<19>: [ 78 183  48 120 151 160 161  97 150]
<131>: [147  96 183 136 109  99 153 152 104]
<40>: [134 106 150 157 107 120 146 152 112]
<129>: [117 161 144  97 143  88 139  97 131]
<105>: [153  79 115 156 124 161 143 150  96]
<164>: [116 154 121 121 125 147 163  86 132]
<94>: [159 102 174 139 110 110  47 152 148]
diff <105>: [153  79 115 156 124 161 143 150  95] -> 8, [96]
loc: [151] -> <19>, 4
loc: [174] -> <94>, 2

<78>: [106  57 153 177  20 167 105 128]
<111>: [117 104 208 189  68 175 155 153]
<41>: [117 211  48  65  74 100  94  75]
<110>: [122 214  43  66 100 106 102  74]
<33>: [145 199  54  78 208 104 157 137]
q: [145 199  54  78 208 104 157 137] -> <33>
diff <41>: [117 211  48  65  74 100  95  75] -> 6, [94]
diff <111>: [117 104 208 189  68 174 155 153] -> 5, [175]
common <111> <78>:  -> [153]
diff <78>: [106  56 153 177  20 167 105 128] -> 1, [57]
diff <78>: [106  57 152 177  20 167 105 128] -> 2, [153]
common <110> <78>:  -> [106]

<27>: [145 164 119 118]
<17>: [164 176 116 192]
<88>: [176 127 175 160]
<42>: [ 43 177  78  59]
loc: [78] -> <42>, 2
common <88> <17>:  -> [176]

<106>: [159 157  28  40  90 143  64]
<39>: [ 40 107  39 145 178 155 139]
<132>: [171 159  27 155 110 157  85]
<136>: [162  39  27 200  92 114  94]
common <39> <106>:  -> [40]
common <136> <132>:  -> [27]
diff <106>: [160 157  28  40  90 143  64] -> 0, [159]
loc: [107] -> <39>, 1
common <132> <136>:  -> [27]
diff <132>: [171 159  27 155 109 157  85] -> 4, [110]
diff <106>: [159 157  29  40  90 143  64] -> 2, [28]

<11>: [137 121 137 122 137 137 137 137 123 122 122 122 137 121 137 121 137 122
 137 137 123 137 121 121 137 122 137 137 123 212 137 137 122 137 123 123
 121 137 137 121 137 121 137 137 137 122 122 122 137 137 122 122 137 137
 121 122 137]
<49>: [212  51 212  51 213 212 213 212  52  51  51  51 212  51 212  51 212  51
 212 212  52 212  51  51 212  51 213 212  53 212 213 213  51 213  52  52
  51 212 213  51 212  51 212 213 213  51  51  51 213 212  51  51 212 212
  51  51 212]
<2>: [ 80 184  80 185  80  80  80  81 186 185 185 185 213 184  81 184  80 185
  81  81 186  80 184 185  80 185  80  80 186  78  80  80 185  80 186 186
 184  80  80 185  80 184  80  80  80 185 185 185  80  80 185 185  81  80
 184 185  80]
diff <11>: [137 121 137 122 137 137 137 137 123 122 122 122 138 121 137 121 137 122
 137 137 123 137 121 121 137 122 137 137 123 212 137 137 122 137 123 123
 121 137 137 121 137 121 137 137 137 122 122 122 137 137 122 122 137 137
 121 122 137] -> 12, [137]
common <49> <2>:  -> [213]

<91>: [ 75 151 148  47 123  93  86  89 124 145]
<63>: [ 75 102 139 152 119 168  93  94 130 156]
<10>: [124 158  93 133  76 124 148 127 137 102]
q: [124 158  93 133  76 124 148 127 137 102] -> <10>
q: [ 75 102 139 152 119 168  93  94 130 156] -> <63>
diff <63>: [ 75 102 139 153 119 168  93  94 130 156] -> 3, [152]
diff <91>: [ 75 151 149  47 123  93  86  89 124 145] -> 2, [148]
q: [ 75 151 148  47 123  93  86  89 124 145] -> <91>

<84>: [ 68 105 104 173  97 175 107 168 106 122]
<29>: [145 165 104 134  97  72  71  85  84 144]
<83>: [ 64 118 132 143 114 128 132 165 101 105]
<51>: [ 29 173 160 112 158 108 165 103 141 159]
<44>: [ 76 137  57 146 108 146  95 175 101 145]
loc: [71] -> <29>, 6
common <83> <84>:  -> [105]
common <51> <44>:  -> [108]

<38>: [123 148 127 164  99 169  84 130  58 168 133 147  71 112 121 119 226  74
 127 134  77 131]
<93>: [133 150  42 162 145 117 110 145  97 149 100 128 127 119 107 192 202  86
 162 116 116 159]
<141>: [123 148 127 164  99 169  84 130  58 168 133 147  71 112 121 119 226  74
 127 134  81 131]
<143>: [123 144 129 163  98 168  84 129  57 169 135 148  71 110 121 121 227  75
 126 137  77 128]
<121>: [133 150  42 162 145 117 110 145  97 149 100 128 127 119 107 192 202  86
 162 116 116 186]
<120>: [130 153  45 157 150  58 109 143  94 151 101 129 128 121 103 188 202  84
 170 112 116 185]
loc: [101] -> <120>, 10
diff <93>: [133 150  42 161 145 117 110 145  97 149 100 128 127 119 107 192 202  86
 162 116 116 159] -> 3, [162]
diff <120>: [130 152  45 157 150  58 109 143  94 151 101 129 128 121 103 188 202  84
 170 112 116 185] -> 1, [153]
q: [123 144 129 163  98 168  84 129  57 169 135 148  71 110 121 121 227  75
 126 137  77 128] -> <143>

